Below are the code and all the weights of a small trained network. Each question names an input and a target symbol and asks about switching units off, where a switched-off unit gives its printed mean instead of its output.

import numpy as np


def w(rows, s, z=0):
    codes = np.array(rows[::2]) - 128.0
    scale = np.full(codes.shape[1], s)
    scale[-1] = z or s
    return codes * scale


def norm(h):
    return h / np.sqrt((h * h).mean(-1, keepdims=True) + 1e-5)


def f(y):
    return y / 2 * (1 + np.tanh(0.7978845608 * (y + 0.044715 * y**3)))


def softmax(a):
    e = np.exp(a - a.max(-1, keepdims=True))
    return e / e.sum(-1, keepdims=True)


def log_softmax(a):
    a = a - a.max(-1, keepdims=True)
    return a - np.log(np.exp(a).sum(-1, keepdims=True))


def net(x, mask):
    ids = ['εζηθλμπσψ'.index(c) for c in x.split()]
    T = len(ids)
    res = E[ids] + P[:T]
    u = 0
    for l in range(3):
        q, k, v = (norm(res) @ M[l].T for M in (Q, K, V))
        z = softmax(np.where(np.tri(T) > 0, q @ k.T / 2**0.5, -1e9)) @ v
        res = res + np.where(mask[u], z, O[l][:, -1]) @ O[l][:, :-1]
        u += 1
        y = f(norm(res) @ A[l][:, :-1].T + A[l][:, -1])
        res = res + np.where(mask[u : u + 8], y, B[l][:, -1]) @ B[l][:, :-1]
        u += 8
    return log_softmax(norm(res)[-1] @ U[:, :-1].T + U[:, -1])


Q, K, V, O, A, B = {}, {}, {}, {}, {}, {}
E = w([
[123,82,127,172,112,114,149],'ε',
[252,155,178,85,211,172,117],'ζ',
[61,177,222,155,119,208,76],'η',
[137,72,129,186,124,121,166],'θ',
[90,112,122,143,136,120,146],'λ',
[115,110,85,69,15,107,63],'μ',
[193,174,187,211,99,97,123],'π',
[90,95,128,155,107,108,136],'σ',
[158,88,124,57,188,64,147],'ψ',
],0.015)
P = w([
[82,162,30,183,173,121,8],'0',
[194,54,125,202,3,127,158],'1',
[171,39,159,181,32,126,196],'2',
[172,36,172,175,53,138,193],'3',
[158,51,196,147,63,138,195],'4',
[138,55,202,149,88,136,206],'5',
[140,72,224,120,92,139,220],'6',
[143,82,230,122,102,148,230],'7',
[146,91,226,101,101,152,217],'8',
[162,84,226,108,128,163,228],'9',
[159,94,223,109,122,170,223],'10',
],0.0046)
Q[0] = w([
[12,67,22,233,132,154,195],'L0H1',
[150,178,139,122,70,130,115],'L0H1',
],0.011)
K[0] = w([
[69,198,13,216,247,154,45],'L0H1',
[131,129,255,186,110,130,189],'L0H1',
],0.0084)
V[0] = w([
[66,159,19,81,199,201,152],'L0H1',
[16,108,213,128,120,2,7],'L0H1',
],0.0062)
O[0] = w([
[123,2,161,168,162,145,75,20],'L0H1',
[103,112,58,164,117,176,207,253],'L0H1',
],0.0096,0.0042)
A[0] = w([
[146,254,179,142,135,197,138,103],'L0N1',
[124,179,81,63,58,186,63,1],'L0N2',
[143,98,145,185,132,61,142,183],'L0N3',
[135,50,251,145,173,113,27,26],'L0N4',
[106,104,78,108,94,163,162,248],'L0N5',
[112,168,173,189,108,150,183,222],'L0N6',
[70,103,167,120,84,232,72,193],'L0N7',
[171,109,110,172,207,159,146,142],'L0N8',
],0.0083,0.0047)
B[0] = w([
[171,250,150,137,237,121,107,183],'L0N1',
[32,92,76,50,125,192,110,164],'L0N2',
[97,213,156,123,153,93,105,172],'L0N3',
[254,208,124,129,255,157,108,138],'L0N4',
[163,112,148,161,102,106,110,253],'L0N5',
[132,215,148,166,97,90,100,230],'L0N6',
[170,93,179,134,135,155,197,175],'L0N7',
[69,160,146,89,96,103,109,157],'L0N8',
],0.008,0.0078)
Q[1] = w([
[174,164,80,26,254,210,134],'L1H1',
[146,152,208,208,236,111,107],'L1H1',
],0.0078)
K[1] = w([
[203,113,254,76,35,96,195],'L1H1',
[92,100,119,76,71,130,19],'L1H1',
],0.0091)
V[1] = w([
[104,135,211,92,155,77,254],'L1H1',
[46,152,104,57,68,192,13],'L1H1',
],0.0073)
O[1] = w([
[81,157,156,254,145,183,24,8],'L1H1',
[182,127,152,90,9,135,134,153],'L1H1',
],0.0092,0.0011)
A[1] = w([
[128,111,84,213,90,109,106,9],'L1N1',
[226,161,179,102,188,245,103,87],'L1N2',
[181,140,193,174,92,77,123,167],'L1N3',
[148,8,119,151,179,214,110,3],'L1N4',
[178,103,41,107,167,91,96,37],'L1N5',
[142,146,84,105,140,83,179,70],'L1N6',
[84,148,75,139,92,182,150,82],'L1N7',
[93,158,158,119,80,129,51,71],'L1N8',
],0.011,0.0041)
B[1] = w([
[122,169,173,29,152,167,193,162],'L1N1',
[199,81,193,146,243,181,141,214],'L1N2',
[74,111,85,102,198,143,56,254],'L1N3',
[117,92,138,244,9,34,2,132],'L1N4',
[125,137,93,29,143,59,193,122],'L1N5',
[146,70,67,58,186,78,83,146],'L1N6',
[164,128,132,229,127,139,212,179],'L1N7',
[83,81,105,122,150,142,69,157],'L1N8',
],0.0093,0.0068)
Q[2] = w([
[144,66,170,147,173,54,184],'L2H1',
[78,116,134,107,195,9,120],'L2H1',
],0.011)
K[2] = w([
[135,78,121,137,176,75,185],'L2H1',
[92,120,100,89,162,5,103],'L2H1',
],0.011)
V[2] = w([
[33,59,45,209,192,120,119],'L2H1',
[140,2,112,40,87,47,226],'L2H1',
],0.0048)
O[2] = w([
[254,69,6,34,27,60,117,253],'L2H1',
[89,112,9,251,196,224,86,205],'L2H1',
],0.0044,0.0022)
A[2] = w([
[213,81,124,48,51,119,165,77],'L2N1',
[121,164,250,109,87,215,163,60],'L2N2',
[136,159,135,160,184,129,144,159],'L2N3',
[127,118,107,137,176,152,44,85],'L2N4',
[156,114,121,68,64,170,139,100],'L2N5',
[191,91,89,48,148,59,167,3],'L2N6',
[126,48,148,105,178,182,137,86],'L2N7',
[120,176,169,198,141,178,73,58],'L2N8',
],0.013,0.0059)
B[2] = w([
[119,131,125,73,22,161,105,196],'L2N1',
[102,135,253,116,164,53,201,195],'L2N2',
[172,141,153,106,141,140,115,254],'L2N3',
[127,122,171,107,108,175,155,171],'L2N4',
[161,51,111,97,123,117,155,189],'L2N5',
[77,117,57,129,165,142,156,183],'L2N6',
[107,192,100,147,86,167,100,159],'L2N7',
[77,115,110,108,81,62,201,184],'L2N8',
],0.016,0.005)
U = w([
[78,84,46,58,225,65,141,116],'ε',
[220,70,150,121,199,236,22,254],'ζ',
[24,81,222,78,123,69,233,22],'η',
[41,111,157,47,140,112,4,103],'θ',
[150,55,154,220,120,71,52,198],'λ',
[203,68,115,3,31,95,164,168],'μ',
[161,249,72,144,78,63,90,130],'π',
[189,136,96,209,109,163,229,59],'σ',
[38,178,154,149,109,244,78,71],'ψ',
],0.0067,0.0031)

Each question gives the input, a string of symbols that net reads in full, and the target symbol t.
The units are the heads (2 rows each of Q, K, V and O) and the neurons (one row each of A and B). Each row of codes is followed by its name. A weight is (code - 128) times the scale printed after its matrix; where a second scale follows, it is the last column's (O, A, B and U).
mask holds one flag per unit, layer by layer, with each layer's heads first. A switched-off unit (its flag False) gives its mean, the last column of its rows in O or B, instead of its output. The means were averaged over made-up inputs and are rounded, as every weight is.
A unit's drop is (log p(t) with every unit on - log p(t) with that unit switched off) / (log p(t) with every unit on - log p(t) with every unit switched off).
The circuit of an input: a set's keep is (log p(t) with only the set's units on - log p(t) with every unit switched off) / (log p(t) with every unit on - log p(t) with every unit switched off). Starting from the 12 units with the biggest drops (on a tie, the unit counted first), units are removed one at a time, each time the one whose removal leaves the highest keep (on an exact tie, the one counted first), for as long as the keep stays at least 0.8.
circuit, biggest first: the units of the circuit, biggest drop first
top k neurons: the k neurons with the biggest drops, biggest first
k most important neurons of layer l: the k neurons of layer l with the biggest drops, biggest first
input ζ σ λ, target ζ: circuit, biggest first : [L0H1, L0N4]
input ζ μ ψ θ ε λ λ μ ψ, target ζ: top 3 neurons : [L0N2, L0N4, L0N6]
input λ ε η, target η: 2 most important neurons of layer 0 : [L0N6, L0N4]
input λ ψ ψ λ ψ, target η: 2 most important neurons of layer 1 : [L1N5, L1N3]
input π η ε ζ σ, target π: 2 most important neurons of layer 1 : [L1N2, L1N3]
input ζ ε σ ψ, target ε: top 3 neurons : [L0N1, L1N2, L2N6]
input μ μ σ ψ σ μ μ μ μ σ μ, target σ: top 3 neurons : [L1N7, L0N2, L1N3]
input λ σ λ, target λ: circuit, biggest first : [L0H1, L1N4]
input θ σ μ μ θ, target θ: top 2 neurons : [L1N3, L0N3]
input ψ η ζ σ σ η σ π ε ε, target ψ: top neuron : [L1N3]
input θ ε μ σ, target θ: circuit, biggest first : [L0H1, L1N3]
input μ λ θ θ π θ π λ, target μ: top 2 neurons : [L0N2, L1N2]
input ψ π ε θ, target ψ: top 2 neurons : [L1N3, L0N7]
input ψ θ μ μ μ ε σ, target ψ: top 2 neurons : [L1N3, L2N7]
input μ λ η μ θ ε ψ θ, target μ: top 2 neurons : [L0N2, L2N1]
input ζ θ ε η λ ψ π, target π: top 2 neurons : [L2N8, L0N6]
input σ ζ σ λ ψ μ λ λ ε, target σ: 2 most important neurons of layer 1 : [L1N2, L1N1]
input λ λ σ μ θ ψ ψ σ, target λ: top 2 neurons : [L1N4, L0N7]
input η μ η θ, target η: most important neuron of layer 1 : [L1N1]
input ψ ψ λ σ π ζ μ θ, target ψ: top 3 neurons : [L1N3, L0N7, L0N1]
input ζ λ ζ μ μ θ, target ζ: top 2 neurons : [L0N4, L1N3]
input ζ σ ψ ζ σ λ, target ζ: top 2 neurons : [L0N4, L1N2]
input ε μ ζ ψ, target ε: most important neuron of layer 1 : [L1N2]
input μ ε μ ε, target μ: top 2 neurons : [L0N2, L2N1]
input ψ θ η μ σ ζ μ ε, target ψ: 3 most important neurons of layer 1 : [L1N3, L1N1, L1N4]
input λ μ μ ζ ψ λ θ, target λ: 2 most important neurons of layer 0 : [L0N7, L0N1]
input ψ θ σ, target ψ: 2 most important neurons of layer 1 : [L1N3, L1N1]
input σ μ λ η η, target η: 2 most important neurons of layer 2 : [L2N2, L2N8]
input μ λ ζ λ, target μ: most important neuron of layer 1 : [L1N2]
